How the states are linked:
* | ψ ξ ρ χ ω β
z322 | z551 z660 z595 none z626 z552
z495 | z612 z349 z44 z89 z287 z154
z872 | none z376 z611 none none z81
z369 | z96 none z349 z650 z480 z843
z397 | z177 none z313 none z285 z937
z958 | none none z942 none z376 z451
z659 | z325 z333 z939 z928 none none
z451 | none none z395 z958 z307 z991
z44 | z307 z137 z836 z83 z987 z442
z338 | none z662 z138 z81 none z748
z637 | z991 none z388 z137 z442 z876
z96 | none none z506 z681 z597 z31
z373 | z433 z967 z254 z674 none z170
z720 | z876 none z698 z782 z327 none
z287 | z118 z495 z987 z866 none z27
z170 | z939 z818 z60 z373 none none
z327 | z750 z720 z891 z123 z936 none
z31 | none none z587 z96 z700 z19
z674 | z133 z644 z115 z45 none z373
z807 | z65 z552 z674 z626 none z359
z939 | z391 z34 z82 z433 none none
z937 | z349 none z294 z397 z579 z477
z180 | none z681 z566 none z139 z597
z376 | none z958 z408 none z872 z307
z552 | z836 z75 z644 z322 z807 z185
z650 | z681 none z177 none z140 z369
z477 | z832 none z782 z937 z469 z515
z395 | none none z96 z942 z883 z14
z883 | none z395 z597 z408 z93 z99
z469 | z154 z477 z123 z579 z254 z647
z991 | none none z14 z451 z662 z72
z353 | z83 z313 z322 none z234 z729
z185 | z365 z619 z967 z552 z359 z891
z99 | none z14 z700 z883 z138 z18
z832 | z587 none z637 z349 z154 z774
z612 | none z506 z307 z566 z118 z735
z579 | z495 z937 z729 z285 z115 z469
z83 | z376 z277 z551 none z847 z44
z137 | z451 none z861 z277 z44 z637
z626 | z59 z322 z45 none none z807
z843 | z31 none z832 z369 z405 z493
z89 | z566 z177 z83 none z866 z495
z619 | z388 none z821 z75 z185 z698
z566 | none z431 z376 none z538 z612
z662 | none z991 z99 z307 z338 z385
z27 | z978 z154 z214 z287 none z82
z59 | z611 z551 z945 none none z65
z115 | z287 z579 z261 z840 none z254
z735 | none z587 z662 z612 z978 z348
z214 | z338 z442 z928 z987 none z407
z818 | z34 z800 z647 z967 z170 none
z782 | z637 none z619 z294 z123 z720
z123 | z442 z782 z185 z729 z109 z327
z75 | z861 none z459 z660 z552 z619
z333 | z18 z196 z34 z365 z659 none
z644 | z480 z459 z579 z595 z674 z967
z348 | none z995 z385 z735 z957 none
z493 | z19 none z774 z843 z34 none
z34 | z299 z493 z111 z405 z939 none
z551 | z408 z263 z140 none z59 z836
z313 | z277 none z660 none z353 z294
z231 | z659 z891 z170 z359 none none
z681 | none none z431 none z180 z96
z261 | z987 z729 z807 z234 none z109
z597 | none z96 z612 z180 z163 z700
z82 | z957 z111 z407 z27 none none
z459 | z369 none z937 z226 z644 z821
z294 | z137 none z75 z313 z729 z782
z18 | none z147 z299 z99 z325 none
z729 | z44 z294 z552 z353 z261 z123
z748 | none z385 z325 z338 none none
z388 | z14 none z843 z861 z365 z196
z93 | none z883 z163 z611 none z138
z254 | z27 z469 z109 z115 none z60
z263 | z942 none z650 none z551 z861
z285 | z89 z397 z353 none z840 z579
z140 | z180 z650 z89 none z945 z480
z876 | z72 none z196 z637 z750 none
z506 | none none z451 z431 z612 z587
z325 | none z18 z391 z138 none none
z226 | z650 none z397 none z595 z459
z433 | z989 z405 z27 z133 none z939
z163 | none z597 z118 z139 none z989
z72 | none none z147 z991 z385 none
z866 | z538 z89 z847 none none z287
z774 | z995 none z876 z832 z111 none
z847 | z872 z83 z59 none none z987
z945 | z139 z140 z866 none none z133
z408 | none z942 z180 none z611 z883
z967 | z405 z821 z469 z644 z373 z818
z391 | none z299 z957 z989 none none
z836 | z883 z861 z480 z551 z65 z365
z936 | z407 z327 z231 z109 none none
z660 | z263 none z226 none z322 z75
z277 | z958 none z263 none z83 z137
z611 | none z408 z139 none none z93
z442 | z662 z637 z365 z44 z214 z750
z978 | none z735 z338 z118 none z957
z65 | z93 z836 z133 z59 none z928
z299 | none z19 z348 z700 z391 none
z989 | none z700 z978 z163 none z391
z307 | none z451 z883 z376 z81 z662
z698 | z196 none z800 z619 z891 none
z891 | z333 z698 z818 z185 z231 none
z821 | z843 none z477 z459 z967 z800
z480 | z597 z369 z495 z140 z133 z405
z154 | z735 z832 z442 z495 z27 z111
z385 | none z72 z18 z662 z748 none
z45 | z945 z595 z840 none none z674
z365 | z99 z388 z405 z836 z928 z333
z111 | z348 z774 z750 z154 z82 none
z987 | z81 z44 z65 z847 none z214
z177 | z431 none z277 none z89 z349
z587 | none none z991 z506 z735 z995
z515 | z774 none z720 z477 z647 none
z19 | none none z995 z31 z299 none
z800 | z493 none z515 z821 z818 none
z942 | none none z681 none z408 z395
z750 | z385 z876 z333 z442 z407 none
z595 | z140 z226 z285 none z45 z644
z700 | none z31 z735 z597 z989 z299
z647 | z111 z515 z327 z469 z60 none
z405 | z700 z843 z154 z480 z433 z34
z995 | none none z72 z587 z348 none
z957 | none z348 z748 z978 none none
z359 | z928 z185 z373 z807 none z231
z861 | z395 none z369 z263 z836 z388
z234 | z847 z353 z626 none none z261
z118 | none z612 z81 z538 none z978
z349 | z506 none z137 z177 z495 z832
z928 | z138 z365 z433 z65 none z659
z138 | none z99 z989 z93 none z325
z196 | z147 none z493 z388 z333 none
z81 | none z307 z93 z872 none z338
z133 | z163 z480 z287 z945 none z433
z840 | z866 z285 z234 none none z115
z109 | z214 z123 z359 z261 none z936
z147 | none none z19 z14 z18 none
z431 | none none z958 none z566 z506
z407 | z748 z750 z659 z214 none none
z60 | z82 z647 z936 z254 none none
z14 | none none z31 z395 z99 z147
z139 | none z180 z538 none none z163
z538 | none z566 z872 none none z118

In the rows, zero is written as 26.

The rows follow the links: the fewer symbols apart two states are, the more alike their rows tend to be.

Each row is also shifted at random along 6 hidden directions that mean nothing.

Known rows, each with its state:
 32   25   28   31   27   30   20   25   28   25   25   22   27   16   23   35   28   30   19   25   26   18   21   25   35   30   29   30   23   30   33   29   26   36   34 | z515
 32   33   30   17   30   26   31   27   30   26   26   26   26   35   25   34   28   23   28   28   21   25   36   40   21   23   27   29   27   28   26   24   21   22   21 | z836
 24   22   22   25   20   25   15   24   25   31   28   22   28   29   22   31   24   31   29   28   21   26   24   22   26   25   30   20   19   17   27   24   32   26   23 | z349
 19   32   34   24   30   24   30   32   28   25   28   27   26   25   26   20   24   25   29   25   23   29   24   24   18   27   22   24   24   20   27   26   27   16   21 | z847
 34   33   23   30   19   29   25   23   24   25   24   21   22   22   29   34   28   33   23   21   28   19   20   27   29   26   31   26   23   32   26   28   26   35   32 | z800
 11   27   34   23   27   29   31   34   27   21   26   32   29   21   27   19   28   25   29   27   26   27   16   21   24   29   25   20   22   30   31   25   26   16   29 | z234
 20   31   29   23   26   17   29   22   32   27   27   28   26   35   33   34   25   28   27   27   32   27   24   31   23   18   36   26   29   26   24   24   19   22   19 | z333
 23   25   26   27   31   29   30   31   26   31   24   27   35   18   23   16   25   27   27   23   30   32   32   20   28   27   20   28   28   20   21   33   32   28   31 | z81
 24   18   27   25   27   21   29   26   29   30   26   32   33   29   26   15   23   24   28   31   35   34   27   21   25   26   25   26   32   22   21   27   26   22   23 | z338
 17   26   35   19   29   23   23   28   27   24   26   26   31   22   21   25   29   29   26   30   20   31   27   25   22   25   23   25   25   23   26   27   29   20   24 | z83
 17   27   36   24   28   20   36   26   32   27   31   29   29   30   29   28   25   24   22   28   31   32   26   30   30   25   35   28   29   28   26   23   18   22   27 | z659
 22   24   21   31   27   25   31   25   20   28   24   33   22   31   26   15   29   23   27   25   25   31   31   31   23   22   18   23   30   24   21   26   31   24   22 | z139
 23   26   21   26   32   25   27   23   24   29   28   30   28   31   33   29   25   22   30   25   34   28   33   27   28   23   25   32   38   30   26   28   27   24   24 | z99
 17   23   19   24   23   21   25   20   21   31   27   37   23   44   29   23   25   21   33   27   25   30   32   32   25   22   22   27   35   28   31   20   30   23   22 | z597
 35   22   26   29   20   28   26   28   31   23   27   29   21   32   25   25   23   22   28   33   27   22   17   27   23   33   31   22   19   27   29   23   21   28   26 | z469
 23   24   31   21   20   24   30   28   32   24   21   29   29   28   23   18   27   27   25   34   29   24   23   29   22   31   27   26   22   28   24   28   18   29   31 | z109
 32   31   28   33   27   32   32   35   27   24   28   29   23   23   29   21   21   19   28   26   28   21   17   25   22   32   28   22   16   23   27   30   23   27   26 | z254
 29   16   27   28   23   29   28   26   31   32   29   31   24   36   19   17   23   22   25   32   27   35   34   28   28   31   24   29   30   22   22   19   24   31   28 | z118
 17   19   27   25   24   37   28   27   24   27   29   20   24   29   27   24   26   33   31   25   29   39   31   18   25   30   27   28   35   27   20   20   29   23   30 | z408
 24   23   34   28   26   28   36   32   25   25   35   27   25   28   23   22   27   21   24   27   21   34   26   28   32   29   24   20   24   26   23   22   28   19   26 | z945
 34   33   29   24   20   28   31   28   25   29   36   23   20   39   28   29   23   23   29   24   21   34   28   26   27   30   32   21   21   24   24   17   25   20   24 | z480
 33   15   30   24   24   31   36   31   27   21   25   31   29   27   27   19   31   24   29   33   28   30   20   32   27   25   27   14   23   27   20   22   22   21   27 | z807
 14   24   28   32   27   18   29   26   26   32   25   30   31   19   24   22   24   25   20   25   29   24   21   27   31   21   28   21   21   18   25   31   26   29   26 | z82
 18   26   21   32   28   24   16   20   25   32   23   27   29   22   25   34   25   28   25   23   27   21   29   24   31   23   26   35   33   28   34   29   29   35   31 | z995
 36   23   29   24   27   29   26   24   27   21   25   25   27   23   30   36   31   32   24   27   29   23   22   30   30   25   31   26   27   33   28   27   21   29   28 | z698
 19   35   24   31   27   22   34   28   22   23   20   32   24   26   29   23   30   21   24   22   25   16   23   38   25   26   21   25   20   33   27   31   23   30   25 | z373
 28   26   31   26   35   10   30   27   31   28   24   38   33   26   29   23   26   19   23   33   26   25   23   34   24   18   26   24   26   21   30   31   22   20   19 | z407
 23   28   23   18   22   22   22   20   27   25   29   20   27   34   30   37   26   31   30   31   29   29   27   28   25   23   34   27   28   28   25   24   22   24   20 | z388
 25   34   27   21   23   35   24   27   26   20   22   21   18   27   29   32   30   32   32   24   24   23   26   27   19   30   26   29   26   32   26   23   25   25   27 | z660
 29   23   26   26   34   28   34   26   29   27   28   28   30   29   27   23   26   22   20   28   30   31   39   34   31   28   24   36   36   31   23   28   21   29   29 | z138
 25   18   27   28   28   19   28   23   29   33   20   31   32   24   24   19   23   28   23   29   33   32   28   25   29   23   26   31   33   24   25   27   24   30   28 | z748
 37   26   29   18   26   21   18   26   28   27   30   25   31   30   26   29   25   29   31   32   23   28   28   26   25   23   27   23   24   21   30   26   29   19   21 | z137
 28   27   25   29   20   19   31   24   24   25   24   31   22   29   30   27   30   27   24   26   27   18   17   32   26   22   30   20   23   30   28   25   21   28   27 | z818
 29   20   22   32   28   34   16   27   22   32   31   20   30   22   23   28   22   29   29   23   27   30   26   15   33   29   26   27   31   22   27   26   36   28   28 | z506
 36   30   22   26   23   32   23   23   24   30   28   22   20   37   24   32   24   26   27   23   22   28   41   27   27   30   25   39   34   33   29   19   26   32   28 | z96
 23   33   24   23   31   27   29   27   23   23   23   22   27   23   26   29   34   28   28   24   19   27   33   34   19   19   20   25   25   24   19   30   31   23   20 | z551
 41   28   27   23   28   24   27   30   30   21   21   31   29   25   29   23   26   24   28   33   29   18   19   29   21   27   25   25   20   27   30   32   22   25   25 | z123
 29   27   34   33   29   23   23   23   34   31   31   20   29   20   19   36   24   26   12   26   23   24   29   27   36   29   30   35   25   25   30   26   21   37   32 | z111
 17   29   20   31   34   30   15   26   20   29   26   28   26   21   26   31   26   24   29   20   21   19   29   24   26   22   18   31   30   27   36   31   36   27   25 | z431
 26   30   27   24   19   21   31   24   26   27   36   21   22   34   27   32   22   24   22   27   27   32   28   27   35   32   33   24   24   28   22   23   24   24   25 | z405
 22   25   22   29   26   29   26   23   19   27   26   24   22   27   24   24   30   27   23   22   22   30   36   28   28   26   18   32   35   29   23   26   31   29   28 | z180

The symbols that take the first to the second take the third to the fourth, perhaps in another order. What is the fourth?
Answers are names.
 38   24   30   26   21   29   37   31   26   22   29   32   21   35   26   19   27   19   27   29   23   28   24   35   24   30   27   19   19   29   23   19   19   25   26
to  25   33   20   28   24   21   31   24   19   29   31   19   29   20   26   32   26   28   20   24   26   27   27   27   37   26   28   21   21   25   18   33   31   30   27
as  37   25   28   31   30   21   23   28   31   28   35   25   29   25   23   29   19   19   20   32   24   26   24   26   34   31   29   25   20   19   26   29   26   28   22
to z995

 15   29   24   25   25   20   28   25   29   32   22   31   25   35   28   16   19   26   31   27   35   28   30   21   18   28   26   32   33   23   25   27   23   27   23
to   7   29   24   26   33   25   32   27   26   29   25   34   29   29   32   22   26   23   31   22   34   26   30   30   27   24   26   32   33   31   27   30   26   24   26
as  23   24   26   18   22   33   30   27   25   21   19   27   28   26   30   26   33   30   32   28   28   24   23   33   23   23   27   18   21   30   23   26   24   25   30
to z644

 31   28   32   27   38   14   25   24   31   28   26   30   36   18   25   32   28   23   19   29   25   22   27   31   31   19   27   30   26   25   33   35   23   27   24
to  18   25   35   19   25   24   30   28   32   29   22   23   36   21   17   19   29   30   22   28   25   32   30   27   28   29   25   26   22   21   21   30   24   30   33
as  34   31   24   23   22   29   21   25   27   22   19   19   30   17   25   29   29   37   28   27   30   20   23   20   22   29   28   28   21   27   25   33   28   33   30
to z353

 19   21   14   22   19   26   22   20   23   30   23   20   27   30   30   28   25   38   33   26   36   32   27   19   23   25   29   24   33   24   19   25   32   27   23
to  35   26   21   28   32   25   24   27   26   29   26   25   33   20   26   20   22   27   29   25   35   30   28   16   26   27   24   30   31   20   23   35   33   27   24
as  31   21   17   27   28   23   21   24   23   29   17   30   28   24   24   16   29   30   31   28   27   30   32   26   14   16   14   24   31   15   20   31   37   25   18
to z538

 15   19   27   31   27   35   21   28   26   28   30   22   26   23   21   24   24   28   25   25   23   33   31   18   31   32   23   31   34   25   27   22   32   29   33
to  35   18   19   24   30   32   22   26   22   28   29   24   30   24   28   30   27   27   31   26   30   32   30   24   29   22   26   24   33   25   24   27   35   22   23
as  12   29   34   27   26   27   29   30   31   30   28   25   29   26   19   24   23   21   23   27   22   27   28   25   30   32   27   26   19   22   27   24   24   29   32
to z365

 24   33   25   18   30   29   22   26   23   25   28   20   33   22   28   38   30   30   30   23   22   24   31   28   30   21   27   26   27   27   28   30   31   24   25
to  25   26   20   31   30   29   21   26   26   32   26   28   25   31   24   23   22   21   28   23   24   24   35   25   26   28   21   34   28   23   32   26   31   30   28
as  28   33   28   20   27   30   24   28   29   19   27   24   25   28   32   39   29   28   28   28   27   18   26   30   28   29   31   34   28   41   36   28   19   28   30
to z154

 30   29   35   18   23   27   19   26   32   25   27   19   23   32   22   32   26   31   28   34   19   31   32   23   20   30   26   31   28   28   28   19   24   23   22
to  24   29   24   23   32   28   17   25   25   28   27   27   30   25   26   29   24   26   30   25   24   24   34   22   28   25   22   35   34   29   35   30   31   25   27
as  34   41   22   26   31   18   23   22   24   26   31   26   22   34   30   39   26   20   25   25   21   19   32   35   28   24   27   33   27   32   34   29   25   27   19
to z19

 26   26   32   24   28   25   32   33   30   22   26   32   30   24   28   18   25   23   28   29   30   24   18   25   25   30   28   23   22   28   29   30   21   22   27
to  25   29   32   15   31   31   31   29   28   26   32   22   32   28   26   33   29   25   27   26   24   30   33   33   29   25   28   25   27   27   25   26   23   20   27
as  30   15   28   29   24   21   23   20   29   26   21   34   28   25   24   28   29   24   20   36   25   21   18   36   32   23   29   22   21   26   29   26   21   32   28
to z637

 22   20   23   26   30   28   21   24   20   29   32   28   31   26   26   32   29   22   26   24   24   29   32   27   38   25   22   28   34   35   34   26   32   24   30
to  33   35   17   29   28   24   22   22   23   30   29   27   20   35   33   31   22   22   30   22   26   23   34   27   26   26   25   35   33   32   32   27   29   28   23
as  32   21   26   20   26   28   29   27   26   17   20   30   22   30   28   25   36   27   30   33   22   24   26   38   18   21   21   22   26   30   25   23   22   23   21
to z552

 27   25   27   26   26   32   24   30   26   29   29   24   22   29   28   19   22   30   34   24   29   35   28   13   17   32   24   29   34   21   24   22   33   20   24
to   7   22   24   22   18   29   25   22   21   32   29   25   25   33   24   23   26   29   29   23   28   33   33   20   34   30   25   30   35   32   27   19   29   28   34
as  37   24   25   27   19   27   33   28   24   21   29   27   22   28   30   25   28   24   26   29   28   24   19   28   30   31   30   20   22   32   24   25   23   27   26
to z327

 28   10   26   25   33   18   19   22   24   31   31   34   38   22   29   28   27   26   26   32   31   30   23   23   37   18   27   24   36   26   34   29   30   19   25
to  40   23   20   28   21   30   22   20   24   30   28   16   23   31   24   30   25   31   23   27   27   32   38   23   32   31   26   35   32   30   22   23   27   36   30
as  30   27   27   20   27   35   25   29   24   20   28   26   29   23   31   34   31   28   30   27   24   24   20   28   26   25   29   22   25   34   33   26   26   22   29
to z397

 22   23   24   28   21   20   28   26   30   24   18   35   24   30   24   21   27   21   25   33   26   19   22   37   21   26   24   24   19   25   26   27   18   33   25
to  13   30   31   30   31   23   30   29   30   28   28   25   32   20   22   26   22   20   18   27   25   24   29   26   34   30   27   28   20   24   26   34   24   32   30
as  33   28   26   30   25   31   34   31   23   20   24   29   22   25   24   19   31   24   25   24   23   26   24   30   23   27   21   19   21   25   21   26   27   26   28
to z945

 33   31   28   18   23   35   24   27   29   26   31   14   24   32   27   36   25   33   31   24   25   32   31   21   26   29   34   28   29   27   24   20   26   22   27
to  32   16   23   28   26   28   16   21   26   27   30   28   23   34   24   28   26   24   28   33   21   30   31   28   26   26   22   29   33   26   31   23   31   28   21
as  36   34   28   28   25   28   32   24   29   23   20   26   19   28   32   31   27   28   29   24   32   19   22   31   19   25   31   28   23   30   24   25   17   29   25
to z154

 21   28   33   21   32   32   31   34   24   22   35   26   25   27   32   29   29   23   31   27   23   33   26   24   25   25   26   20   28   27   27   22   28   10   21
to  42   24   24   25   30   34   29   28   29   29   30   26   24   36   30   25   24   24   32   26   29   34   38   27   24   28   26   31   35   25   23   22   26   24   23
as  28   21   29   28   25   29   29   29   30   23   22   31   26   27   19   22   29   20   22   32   19   22   25   35   28   27   23   24   18   26   27   24   21   32   31
to z27

 24   30   28   25   28   18   30   20   29   27   26   28   29   27   31   33   27   27   24   27   30   26   26   33   26   19   32   28   28   26   24   27   20   25   21
to  25   25   26   27   27   20   36   26   25   28   32   28   30   29   28   23   28   20   20   30   27   29   27   33   33   26   27   22   22   25   21   29   24   25   25
as  23   26   24   21   22   28   30   26   27   20   22   27   27   25   32   28   31   32   29   29   32   23   19   30   24   26   30   22   23   33   24   29   21   26   27
to z674

 41   27   30   28   29   27   22   28   29   23   25   26   28   19   29   31   25   30   26   27   29   21   18   23   27   25   30   27   25   29   32   30   25   25   27
to  20   34   26   26   20   24   22   19   25   31   27   15   25   25   25   37   27   35   22   20   26   25   27   22   33   27   35   31   27   29   25   23   25   35   32
as  31   32   27   24   22   34   31   31   23   22   28   25   22   30   28   25   28   24   29   22   22   21   23   29   27   32   27   22   20   34   29   22   24   26   31
to z44

 14   18   24   19   20   29   27   25   22   20   18   25   26   22   26   25   37   36   29   31   26   28   20   30   21   23   24   16   24   28   20   25   28   25   26
to  14   32   29   23   27   24   34   29   23   29   29   30   30   28   24   23   28   22   23   23   22   27   29   33   31   25   24   22   22   27   25   27   25   25   29
as  44   32   26   21   27   29   20   27   27   22   19   25   27   23   25   30   30   30   28   27   23   18   27   30   19   25   23   29   21   28   31   30   26   30   27
to z365

 37   23   20   29   33   30   35   27   26   29   22   27   29   25   26   19   27   24   27   24   30   32   36   32   23   24   21   26   31   20   15   28   30   27   25
to  19   23   21   26   27   26   33   27   25   29   28   30   27   32   32   17   22   26   33   25   37   34   26   23   24   25   27   24   33   21   17   27   28   22   23
as  26   32   32   30   30   30   23   30   29   27   31   20   21   27   18   30   26   21   23   28   13   29   32   27   25   31   23   29   22   23   30   24   27   26   24
to z495

 20   20   24   25   30   29   28   27   26   29   29   25   29   28   32   26   23   27   30   27   36   35   29   20   33   26   29   29   35   30   25   27   29   23   27
to  27   24   20   28   25   28   26   23   21   30   29   27   24   33   25   23   24   24   29   23   26   31   34   26   30   28   22   30   32   27   25   21   31   27   29
as  29   30   29   24   22   31   38   30   31   21   23   27   21   30   31   20   26   28   29   27   32   26   22   28   20   32   31   23   22   27   18   24   18   25   25
to z674

